25	-56	51	45	48	33	6	63	-70	10	-22	-2 = q957
-28	-33	58	66	-64	-12	-17	46	-62	-23	-13	37 = q218
11	10	-41	-32	20	-8	-21	-40	30	-8	-19	-19 = q50
-59	-28	5	-49	70	1	-69	63	-85	34	-46	-8 = q159
13	6	2	-2	-20	-57	72	-42	76	6	28	25 = q628
75	-17	-13	-4	61	-15	70	-49	74	9	2	-14 = q824
-41	9	1	-3	-41	-17	-30	6	-16	-8	-2	15 = q562
74	13	-63	-28	69	55	-27	-53	34	-17	-26	-62 = q817
-8	-24	44	9	15	-41	73	25	11	35	26	32 = q874
-34	-23	47	7	6	-27	35	51	-29	33	15	31 = q12
len: 11	10	-41	-32	20	-8	-21	-40	30	-8	-19	-19
12
len: -8	-24	44	9	15	-41	73	25	11	35	26	32
12
tags:
34 -> q723
-29 -> q392
-85 -> q737
key q159 8: 
q737

12	-50	4	21	47	-41	-14	7	-11	5	-74	-12	-27	5 -> q957
-2	31	-5	-61	-56	-10	8	19	43	7	45	2	37	-58 -> q628
32	46	-66	-40	-61	63	29	-23	-3	-68	2	-23	32	13 -> q218
tags:
32 -> q787
31 -> q103
21 -> q37
-41 -> q909
-40 -> q847
-61 -> q204
key q218 3: 
q847
asked: -2	31	-5	-61	-56	-10	8	19	43	7	45	2	37	-58
q628
len: -2	31	-5	-61	-56	-10	8	19
8
asked: 12	-50	4	21	47	-41	-14	7	-11	5	-74	-12	-27	5
q957
asked: 32	46	-66	-40	-61	63	29	-23	-3	-68	2	-23	32	13
q218
len: -2	31	-5
3

-4	1	13	-3	1	5	20	-5	-19	-24	0	10 = q874
-5	4	17	12	-2	9	70	-9	-35	-64	7	15 = q585
-3	2	12	-13	3	5	-2	-2	-18	-8	1	6 = q50
0	2	4	-17	4	2	-28	3	-5	18	1	-2 = q957
-1	-25	-31	30	-10	-21	-51	-7	80	52	-32	0 = q218
-2	-8	-4	9	-3	-5	-8	-6	18	5	-11	6 = q817
0	-5	-5	-9	1	-4	-43	2	-22	33	-8	-3 = q824
0	-5	-5	-9	1	-4	-43	2	17	33	-8	-3 = q755
-3	3	13	-6	2	6	18	-4	-23	-23	3	8 = q12
Table of tags by key:
2 -> q183
3 -> q92
1 -> q365
4 -> q572
5 -> q790
key q50 1: 
q183
asked: 0	-5	-5	-9	1	-4	-43	2	-22	33	-8	-3
q824
asked: -1	-25	-31	30	-10	-21	-51	-7	80	52	-32	0
q218
asked: 0	-5	-5	-9	1	-4	-43	2	17	33	-8	-3
q755
len: -1	-25	-31	30	-10	-21	-51	-7	80	52	-32
11
asked: -2	-8	-4	9	-3	-5	-8	-6	18	5	-11	6
q817

0	1	4	3	3	0	-9	1	-1	-5	-4	3	-4	-2	6	0	1	1	3	4	-5	2	3	-3	-4	3	0	3	-4	4	-2	1 : q957
-42	-5	-4	11	29	24	-1	2	-5	-23	-4	3	27	23	-1	23	24	-5	5	1	-5	18	2	24	14	2	19	-9	-13	-9	-14	-32 : q562
1	-4	1	-11	-1	-1	-1	-1	-3	-2	-5	-1	-3	-2	-1	1	-2	2	3	2	-2	-1	4	1	-2	4	1	2	-2	0	2	2 : q824
-2	-4	-5	-10	13	-10	0	2	0	15	-10	-5	-2	3	16	-5	-8	-4	6	-9	12	1	3	-4	-3	-15	-1	4	12	3	11	2 : q12
23	4	3	-7	-17	-16	0	-1	1	15	4	-2	-9	-6	-1	-17	-17	3	2	3	3	-11	-3	-17	-11	0	-14	8	11	8	11	23 : q50
12	10	13	26	-37	26	-1	-13	-9	-38	25	17	-9	-21	-42	13	21	10	-17	27	-30	-3	-6	13	8	39	2	-12	-36	-9	-30	-3 : q628
0	-1	-1	-3	3	-3	0	1	-1	4	-2	-1	-5	-1	4	-1	-2	-1	4	2	2	0	0	0	0	-3	0	0	-2	1	2	1 : q755
-16	17	-7	67	7	9	6	28	31	14	26	7	-18	-2	9	2	15	-8	7	7	13	7	-47	-2	10	-19	-4	-15	-10	2	-9	-14 : q159
20	13	17	35	-52	31	-2	-26	-13	-46	30	23	-10	-43	-50	16	25	12	-42	69	-35	-3	-7	17	10	47	3	-16	-80	-14	-36	-4 : q585
-16	16	-7	65	8	9	8	24	26	13	26	7	-18	-3	8	1	15	-8	7	7	13	7	-43	-2	10	-18	-2	-15	-10	2	-9	-15 : q218
Table of tags by key:
-2 -> q306
-3 -> q354
2 -> q475
12 -> q466
13 -> q771
key q585 17: 
q466
asked: -16	17	-7	67	7	9	6	28	31	14	26	7	-18	-2	9	2	15	-8	7	7	13	7	-47	-2	10	-19	-4	-15	-10	2	-9	-14
q159

60	-24	25	-45 : q755
84	-19	64	-7 : q12
12	-34	18	2 : q159
-56	-28	25	32 : q824
18	-46	17	-29 : q218
12	-34	18	-18 : q817
11	-38	22	-10 : q957
-39	-30	59	45 : q50
-50	-17	60	78 : q585
key -> tag
-24 -> q937
24 -> q580
-19 -> q822
25 -> q131
-18 -> q53
-23 -> q552
-25 -> q299
key q755 1: 
q937
len: -50
1

30	22	35	29	46	25	38	45	44	19	22	27	80	26	36	42	34	35	26	30	50	36	32	31	28	46	36	34	49	27	39	25	47	19	37	42	38	29	27	28	21	42	38	26	44	33	57	73	21	46	59	46	16	72	44	24	28	31 -> q585
41	37	32	46	20	33	28	21	27	52	54	28	41	31	40	36	33	30	27	44	26	41	59	43	37	46	37	43	34	51	35	59	39	41	36	61	33	30	39	37	31	25	43	24	34	38	38	35	29	26	45	37	36	44	35	35	35	40 -> q218
40	23	44	57	49	45	17	48	32	31	50	19	24	30	24	34	21	50	32	36	32	20	30	38	71	35	43	32	40	35	58	45	31	47	52	36	42	50	20	31	51	45	52	49	49	37	22	39	43	41	23	32	44	18	28	28	30	41 -> q159
35	28	49	38	32	30	49	37	53	33	59	59	21	24	48	30	31	35	31	33	37	50	26	45	34	51	67	46	38	32	36	40	36	31	44	35	24	41	35	24	34	54	34	32	16	60	33	57	44	30	21	28	48	51	31	40	28	52 -> q562
35	43	28	37	37	40	49	49	25	38	41	47	35	23	26	60	31	20	26	31	22	32	28	39	24	40	38	38	35	28	59	75	50	41	39	31	28	38	38	39	20	28	19	46	32	42	43	22	50	41	28	45	47	30	27	39	38	29 -> q50
52	37	30	35	35	35	26	18	51	17	36	50	27	43	36	40	27	28	40	30	25	35	32	31	35	48	36	38	38	22	42	63	48	28	32	22	36	26	35	41	40	30	40	24	38	30	45	30	39	35	33	45	34	51	41	33	47	39 -> q824
key -> tag
36 -> q302
51 -> q40
72 -> q360
key q824 53: 
q40
asked: 40	23	44	57	49	45	17	48	32	31	50	19	24	30	24	34	21	50	32	36	32	20	30	38	71	35	43	32	40	35	58	45	31	47	52	36	42	50	20	31	51	45	52	49	49	37	22	39	43	41	23	32	44	18	28	28	30	41
q159
asked: 35	28	49	38	32	30	49	37	53	33	59	59	21	24	48	30	31	35	31	33	37	50	26	45	34	51	67	46	38	32	36	40	36	31	44	35	24	41	35	24	34	54	34	32	16	60	33	57	44	30	21	28	48	51	31	40	28	52
q562
len: 41	37	32	46	20	33	28	21	27	52	54	28	41
13

17	9	1	10	14 -> q159
5	-16	-12	2	60 -> q817
-3	-41	2	9	-33 -> q562
4	-15	-18	-17	-17 -> q755
-10	-12	16	5	-9 -> q12
4	-11	2	24	-7 -> q585
-4	-26	-11	0	25 -> q218
-3	-3	-10	16	19 -> q628
-16	-9	21	-12	1 -> q50
-6	14	13	-4	0 -> q824
-6	9	20	-12	-2 -> q957
len: 4	-11	2	24
4
len: -3	-3	-10	16
4

-4	3	19	-4 : q755
-4	3	14	-4 : q159
-5	1	15	-15 : q817
-3	3	14	-6 : q824
-3	-10	-4	-8 : q957
5	1	15	-15 : q562
len: -4	3	19
3
len: -3	3	14
3
len: 5	1	15	-15
4
key -> tag
-8 -> q929
-6 -> q489
key q957 3: 
q929

34	-11	27	-30	40	-14	4	40	56	-12	-80	-41	5	-39	11	-2	3	-12	8	3	28	-7	43	43	3	-9 -> q218
0	0	-23	-5	-19	15	-3	-13	-5	-10	14	19	16	18	6	-30	-16	8	20	-8	-6	20	-30	-8	-5	31 -> q12
35	-5	-14	0	35	-6	7	30	48	-1	-10	27	36	71	8	-2	13	-5	0	-35	-36	-39	39	1	-49	44 -> q824
-33	43	-48	10	28	10	14	13	16	-18	-2	53	35	77	-31	-69	-40	-15	-34	3	-11	-19	-16	-10	-38	66 -> q562
33	-18	-14	-18	4	-9	11	11	35	-1	-2	2	13	25	18	20	9	9	21	-17	-27	-18	27	12	-19	19 -> q585
28	-21	16	-18	6	11	31	21	13	-18	-20	-2	16	-31	-6	-26	10	-17	15	3	41	12	2	28	13	10 -> q159
26	-16	-5	-5	-20	-8	-7	4	19	-1	7	12	20	13	15	1	30	3	20	-6	-9	17	-1	-2	11	30 -> q755
-19	24	-29	-6	-13	1	12	-9	-3	-9	6	19	0	17	-11	-31	-38	-4	-6	12	1	0	-25	-5	11	29 -> q817
-8	-23	-7	1	4	-17	-17	11	14	5	-26	4	28	-8	7	2	38	1	12	31	5	12	8	18	7	21 -> q957
len: 28	-21	16	-18	6	11	31	21	13	-18	-20	-2
12
len: 33	-18	-14	-18	4	-9	11	11	35	-1	-2	2	13	25	18	20	9	9	21	-17	-27	-18	27	12	-19	19
26
len: 0	0	-23	-5	-19	15	-3	-13	-5	-10	14	19	16	18	6	-30	-16	8	20	-8	-6	20
22
key -> tag
13 -> q940
0 -> q404
-15 -> q973
9 -> q210
37 -> q595
-17 -> q541
38 -> q45
-16 -> q654
key q12 16: 
q654
asked: 34	-11	27	-30	40	-14	4	40	56	-12	-80	-41	5	-39	11	-2	3	-12	8	3	28	-7	43	43	3	-9
q218

26	-18	-30	-41	-16	-26	-26	39	-51	-42	-13	-18	-61	-56	-49	36	-50	-47	43	-49	-29	-23	9	-12	1	-23	-20	-60	-34	-32	-25	6	-14	-52	-56	2	24	31	3	-17	-51	-18	32	-10	19	37	-30	-11	-8	4	-41	-55	-29	-48 = q159
26	-18	-30	-41	-16	-24	-26	39	-51	-42	-13	-12	-61	-56	-49	36	-50	-47	43	-49	-29	-23	9	-12	1	-23	-20	-60	-34	-32	-25	6	-14	-52	-56	2	24	31	3	-17	-51	-18	32	-10	19	37	-30	-11	-8	4	-41	-55	-29	-48 = q957
26	-18	-30	-41	-16	-26	-26	39	-51	-42	-13	-18	-61	-56	-49	36	-50	-47	43	-49	-29	-23	9	-12	1	-23	-20	-60	-34	-32	-25	6	-14	-52	-12	2	24	31	3	-17	-51	-18	-33	-10	19	37	-30	-11	-8	4	-41	-55	-29	-48 = q218
asked: 26	-18	-30	-41	-16	-24	-26	39	-51	-42	-13	-12	-61	-56	-49	36	-50	-47	43	-49	-29	-23	9	-12	1	-23	-20	-60	-34	-32	-25	6	-14	-52	-56	2	24	31	3	-17	-51	-18	32	-10	19	37	-30	-11	-8	4	-41	-55	-29	-48
q957
asked: 26	-18	-30	-41	-16	-26	-26	39	-51	-42	-13	-18	-61	-56	-49	36	-50	-47	43	-49	-29	-23	9	-12	1	-23	-20	-60	-34	-32	-25	6	-14	-52	-12	2	24	31	3	-17	-51	-18	-33	-10	19	37	-30	-11	-8	4	-41	-55	-29	-48
q218
asked: 26	-18	-30	-41	-16	-26	-26	39	-51	-42	-13	-18	-61	-56	-49	36	-50	-47	43	-49	-29	-23	9	-12	1	-23	-20	-60	-34	-32	-25	6	-14	-52	-56	2	24	31	3	-17	-51	-18	32	-10	19	37	-30	-11	-8	4	-41	-55	-29	-48
q159
key -> tag
-50 -> q982
-12 -> q482
-56 -> q750
key q957 34: 
q750

43	23	27	29	25 = q562
34	10	42	25	22 = q874
25	33	20	38	29 = q585
29	14	20	11	28 = q628
34	20	27	28	32 = q824
32	60	28	27	21 = q50
key -> tag
38 -> q372
27 -> q429
32 -> q457
key q50 3: 
q429
asked: 34	20	27	28	32
q824

-78	2	46	16	22 -> q817
-78	2	-13	16	22 -> q628
-34	-8	47	-56	-43 -> q755
77	-6	-40	-28	-37 -> q957
-34	-8	47	-37	-41 -> q824
76	-3	-51	-26	-34 -> q159
49	7	-69	22	14 -> q50
65	7	-69	22	14 -> q562
48	-8	-19	-52	-60 -> q874
len: 49	7	-69
3
len: 48	-8	-19	-52	-60
5
len: 65	7	-69	22	14
5
tags:
7 -> q933
-34 -> q510
15 -> q672
6 -> q843
14 -> q441
-69 -> q317
key q562 4: 
q441
len: 77	-6	-40	-28	-37
5
len: -34	-8	47
3
asked: 49	7	-69	22	14
q50

